Below are the code and all the weights of a small trained network. Each question names an input and a class and asks about switching units off, where a switched-off unit gives its printed mean instead of its output.

import numpy as np


def w(rows, s, z=0):
    codes = np.array(rows[::2]) - 128.0
    scale = np.full(codes.shape[1], s)
    scale[-1] = z or s
    return codes * scale


def norm(h):
    return h / np.sqrt((h * h).mean(-1, keepdims=True) + 1e-5)


def f(y):
    return y / 2 * (1 + np.tanh(0.7978845608 * (y + 0.044715 * y**3)))


def log_softmax(a):
    a = a - a.max(-1, keepdims=True)
    return a - np.log(np.exp(a).sum(-1, keepdims=True))


def net(x, mask):
    res = np.array(x, float).reshape(1, 6) / 4 @ E
    u = 0
    for l in range(3):
        y = f(norm(res) @ A[l][:, :-1].T + A[l][:, -1])
        res = res + np.where(mask[u : u + 8], y, B[l][:, -1]) @ B[l][:, :-1]
        u += 8
    return log_softmax(norm(res)[-1] @ U[:, :-1].T + U[:, -1])


A, B = {}, {}
E = w([
[164,118,117,43,94],'x0',
[128,130,128,128,128],'x1',
[51,125,119,100,125],'x2',
[128,130,127,128,128],'x3',
[128,126,127,128,130],'x4',
[134,123,254,112,125],'x5',
],0.0071)
A[0] = w([
[129,131,123,133,118,117],'L0N1',
[156,109,15,101,120,92],'L0N2',
[109,113,87,157,94,117],'L0N3',
[252,134,120,170,140,253],'L0N4',
[125,137,26,171,134,116],'L0N5',
[142,129,118,113,149,93],'L0N6',
[164,144,72,174,114,61],'L0N7',
[182,130,104,42,122,170],'L0N8',
],0.013,0.0041)
B[0] = w([
[131,124,127,118,129,125],'L0N1',
[96,250,127,196,96,232],'L0N2',
[139,136,97,127,191,158],'L0N3',
[197,89,134,193,67,255],'L0N4',
[144,13,175,53,171,236],'L0N5',
[149,128,139,100,118,122],'L0N6',
[125,89,40,147,109,167],'L0N7',
[163,153,84,60,92,219],'L0N8',
],0.016,0.0076)
A[1] = w([
[145,87,180,38,62,3],'L1N1',
[147,84,151,172,137,78],'L1N2',
[167,113,147,183,175,68],'L1N3',
[79,205,136,42,180,85],'L1N4',
[60,166,169,247,100,74],'L1N5',
[198,138,121,129,62,66],'L1N6',
[157,119,131,187,192,51],'L1N7',
[62,128,164,121,231,104],'L1N8',
],0.014,0.002)
B[1] = w([
[165,30,158,137,123,196],'L1N1',
[93,135,112,53,82,186],'L1N2',
[124,122,123,85,60,171],'L1N3',
[60,155,113,44,15,209],'L1N4',
[76,165,171,182,118,198],'L1N5',
[92,163,156,110,239,254],'L1N6',
[131,92,141,154,73,158],'L1N7',
[147,84,84,172,251,221],'L1N8',
],0.02,0.0076)
A[2] = w([
[169,229,93,197,170,49],'L2N1',
[82,176,142,208,168,58],'L2N2',
[152,81,207,151,182,124],'L2N3',
[97,209,223,170,29,58],'L2N4',
[180,253,116,202,136,4],'L2N5',
[212,148,191,1,173,58],'L2N6',
[119,20,74,138,45,54],'L2N7',
[198,157,123,91,51,115],'L2N8',
],0.012,0.0033)
B[2] = w([
[191,195,141,54,126,171],'L2N1',
[89,150,207,102,114,185],'L2N2',
[114,214,100,148,112,245],'L2N3',
[172,61,6,178,101,254],'L2N4',
[198,154,97,43,183,173],'L2N5',
[179,93,167,203,122,234],'L2N6',
[125,105,214,58,94,226],'L2N7',
[42,132,140,110,177,206],'L2N8',
],0.023,0.0053)
U = w([
[122,59,202,60,74,250],'0',
[206,206,107,62,173,166],'1',
[97,64,60,132,249,74],'2',
[43,198,35,74,55,24],'3',
[139,88,32,219,48,124],'4',
[212,130,201,228,150,80],'5',
[37,209,189,192,160,123],'6',
],0.016,0.0021)

Each question gives the input, the list of numbers given to net, and the class t.
The units are the neurons (one row each of A and B). Each row of codes is followed by its name. A weight is (code - 128) times the scale printed after its matrix; where a second scale follows, it is the last column's (A, B and U).
mask holds one flag per neuron, layer by layer. A switched-off neuron (its flag False) gives its mean, the last column of its row in B, instead of its output. The means were averaged over made-up inputs and are rounded, as every weight is.
A unit's drop is (log p(t) with every unit on - log p(t) with that unit switched off) / (log p(t) with every unit on - log p(t) with every unit switched off).
The circuit of an input: a set's keep is (log p(t) with only the set's units on - log p(t) with every unit switched off) / (log p(t) with every unit on - log p(t) with every unit switched off). Starting from the 12 units with the biggest drops (on a tie, the unit counted first), units are removed one at a time, each time the one whose removal leaves the highest keep (on an exact tie, the one counted first), for as long as the keep stays at least 0.8.
units of the circuit, in order: the units of the circuit, biggest drop first
unit that matters most: the unit with the biggest drop
k most important neurons: the k neurons with the biggest drops, biggest first
k most important neurons of layer l: the k neurons of layer l with the biggest drops, biggest first
input [-4,-6,3,-7,-7,8], class 6: 3 most important neurons -> [L0N4 L0N8 L0N5]
input [5,-5,1,7,2,0], class 3: units of the circuit, in order -> [L0N5]
input [-2,8,8,3,-4,0], class 2: 2 most important neurons -> [L0N8 L0N4]
input [-3,7,7,3,-2,-1], class 2: 2 most important neurons -> [L0N4 L1N8]
input [-3,0,-3,4,-5,6], class 4: units of the circuit, in order -> [L0N5 L2N4]
input [-4,4,-2,2,6,6], class 4: units of the circuit, in order -> [L0N5 L2N4]
input [0,2,4,-2,-4,-4], class 2: 4 most important neurons -> [L0N4 L0N5 L1N8 L0N8]
input [1,5,-8,-7,1,-4], class 1: units of the circuit, in order -> [L0N2 L2N5]
input [2,4,-8,-2,5,0], class 1: 4 most important neurons -> [L1N6 L0N5 L1N4 L1N1]
input [0,4,1,-8,3,-3], class 2: units of the circuit, in order -> [L0N4 L0N5 L1N8 L0N2]
input [2,-4,-7,2,0,5], class 5: 4 most important neurons -> [L0N2 L1N6 L2N6 L0N5]
input [-4,-1,0,6,8,8], class 4: 2 most important neurons of layer 1 -> [L1N6 L1N5]
input [-4,-2,-7,-5,0,0], class 0: 3 most important neurons -> [L0N2 L2N7 L1N2]
input [2,8,-3,-7,7,5], class 5: units of the circuit, in order -> [L2N6]
input [-1,-2,4,3,8,-6], class 2: 3 most important neurons -> [L0N4 L0N5 L1N8]
input [6,0,-6,-5,2,2], class 5: 3 most important neurons -> [L1N6 L0N2 L2N6]
input [-4,6,-4,3,2,7], class 4: units of the circuit, in order -> [L0N5 L2N4]
input [-3,-7,5,-4,3,4], class 6: 4 most important neurons -> [L0N4 L0N8 L0N5 L1N8]
input [4,7,3,4,-6,-1], class 3: 2 most important neurons -> [L0N4 L1N4]
input [-6,-2,2,8,4,5], class 6: 2 most important neurons -> [L0N4 L0N8]
input [0,-3,7,8,3,-4], class 2: 2 most important neurons -> [L0N4 L1N8]
input [8,0,-5,2,-6,0], class 1: unit that matters most -> L0N5
input [8,-3,-5,-4,2,1], class 5: 2 most important neurons of layer 1 -> [L1N1 L1N6]
input [-1,1,-3,1,-5,6], class 4: 2 most important neurons -> [L0N5 L0N8]
input [-1,-3,4,-4,-4,8], class 6: 4 most important neurons of layer 0 -> [L0N4 L0N8 L0N5 L0N2]
input [0,2,1,7,5,8], class 6: 3 most important neurons of layer 2 -> [L2N3 L2N4 L2N6]
input [-1,6,3,-7,-7,8], class 6: units of the circuit, in order -> [L0N5]
input [-6,1,6,3,1,8], class 6: 3 most important neurons of layer 0 -> [L0N4 L0N5 L0N8]
